Below are the code and all the weights of a small trained network. Each question names an input and a target symbol and asks about switching units off, where a switched-off unit gives its printed mean instead of its output.

import numpy as np


def w(rows, s, z=0):
    codes = np.array(rows[::2]) - 128.0
    scale = np.full(codes.shape[1], s)
    scale[-1] = z or s
    return codes * scale


def f(y):
    return y / 2 * (1 + np.tanh(0.7978845608 * (y + 0.044715 * y**3)))


def softmax(a):
    e = np.exp(a - a.max(-1, keepdims=True))
    return e / e.sum(-1, keepdims=True)


def log_softmax(a):
    a = a - a.max(-1, keepdims=True)
    return a - np.log(np.exp(a).sum(-1, keepdims=True))


def net(x, mask):
    ids = ['Σαδεζηφ'.index(c) for c in x.split()]
    T = len(ids)
    res = E[ids] + P[:T]
    r = res
    for j in range(3):
        rows = slice(3 * j, 3 * j + 3)
        q, k, v = (r @ M[0][rows].T for M in (Q, K, V))
        z = softmax(np.where(np.tri(T) > 0, q @ k.T / 3**0.5, -1e9)) @ v
        o = O[0][rows]
        res = res + np.where(mask[j], z, o[:, -1]) @ o[:, :-1]
    y = f(res @ A[0][:, :-1].T + A[0][:, -1])
    res = res + np.where(mask[3:7], y, B[0][:, -1]) @ B[0][:, :-1]
    return log_softmax(res[-1] @ U[:, :-1].T + U[:, -1])


Q, K, V, O, A, B = {}, {}, {}, {}, {}, {}
E = w([
[66,182,146],'Σ',
[157,125,124],'α',
[152,93,144],'δ',
[162,180,97],'ε',
[154,170,84],'ζ',
[51,42,82],'η',
[152,113,5],'φ',
],0.015)
P = w([
[255,98,62],'0',
[134,181,102],'1',
[132,181,97],'2',
[141,172,106],'3',
[148,174,107],'4',
[157,180,106],'5',
[162,176,104],'6',
[166,182,104],'7',
[170,185,108],'8',
],0.0088)
Q[0] = w([
[184,133,182],'h0',
[63,79,136],'h0',
[124,136,12],'h0',
[49,222,213],'h1',
[149,130,50],'h1',
[91,130,134],'h1',
[208,253,104],'h2',
[153,140,18],'h2',
[181,161,53],'h2',
],0.011)
K[0] = w([
[155,182,145],'h0',
[43,124,112],'h0',
[150,42,42],'h0',
[91,1,26],'h1',
[123,184,183],'h1',
[107,126,112],'h1',
[197,75,140],'h2',
[181,37,37],'h2',
[223,133,53],'h2',
],0.012)
V[0] = w([
[131,148,154],'h0',
[92,120,188],'h0',
[48,189,67],'h0',
[153,181,151],'h1',
[178,71,53],'h1',
[138,155,170],'h1',
[159,2,126],'h2',
[3,38,143],'h2',
[87,187,173],'h2',
],0.0097)
O[0] = w([
[150,90,114,108],'h0',
[162,113,96,50],'h0',
[40,161,53,155],'h0',
[125,167,91,146],'h1',
[191,64,102,176],'h1',
[108,180,140,114],'h1',
[118,83,203,140],'h2',
[92,254,178,2],'h2',
[160,191,91,54],'h2',
],0.0087,0.0083)
A[0] = w([
[23,2,84,110],'n0',
[77,251,134,1],'n1',
[4,143,211,11],'n2',
[49,168,167,252],'n3',
],0.0048,0.0058)
B[0] = w([
[81,81,121,252],'n0',
[66,2,38,107],'n1',
[194,103,84,104],'n2',
[104,155,204,202],'n3',
],0.0099,0.0041)
U = w([
[107,99,178,124],'Σ',
[117,152,254,253],'α',
[182,215,65,230],'δ',
[193,99,189,219],'ε',
[144,84,87,71],'ζ',
[12,49,179,54],'η',
[102,69,43,15],'φ',
],0.009,0.0041)

Each question gives the input, a string of symbols that net reads in full, and the target symbol t.
The units are the heads (3 rows each of Q, K, V and O) and the neurons (one row each of A and B). Each row of codes is followed by its name. A weight is (code - 128) times the scale printed after its matrix; where a second scale follows, it is the last column's (O, A, B and U).
mask holds one flag per unit, heads first, then neurons. A switched-off unit (its flag False) gives its mean, the last column of its rows in O or B, instead of its output. The means were averaged over made-up inputs and are rounded, as every weight is.
A unit's drop is (log p(t) with every unit on - log p(t) with that unit switched off) / (log p(t) with every unit on - log p(t) with every unit switched off).
The circuit of an input: a set's keep is (log p(t) with only the set's units on - log p(t) with every unit switched off) / (log p(t) with every unit on - log p(t) with every unit switched off). Starting from all 7 units, units are removed one at a time, each time the one whose removal leaves the highest keep (on an exact tie, the one counted first), for as long as the keep stays at least 0.8.
units of the circuit, in order: the units of the circuit, biggest drop first
k most important neurons: the k neurons with the biggest drops, biggest first
heads that matter: for each layer, one digit per head in row order, 1 if its drop is at least 0.15 and else 0, layers parted by /
drop of u: that unit's drop, to one decimal
input φ Σ Σ ζ ε ζ φ ε, target η: units of the circuit, in order	(h2; h0)
input φ α ε α Σ, target φ: most important neuron	(n3)
input Σ δ η α ε η α α, target δ: units of the circuit, in order	(h2; n0)
input φ α Σ Σ ζ Σ Σ η ζ, target η: heads that matter	001
input Σ ζ ε Σ α α, target δ: heads that matter	011
input η Σ Σ, target α: heads that matter	001
input η ζ ε, target α: heads that matter	001
input Σ η ε η η Σ δ, target α: units of the circuit, in order	(h2; h1)
input ε Σ ε ε ε δ, target φ: units of the circuit, in order	(h2; n3)
input η Σ Σ α, target α: drop of h2	0.7
input φ ζ Σ α φ δ ε, target η: drop of h2	1.2
input φ φ Σ ζ α η α, target η: drop of h2	1.0
input η α Σ Σ Σ ε, target α: drop of h2	0.7
input φ ζ α α α ε ζ, target η: most important neuron	(n0)
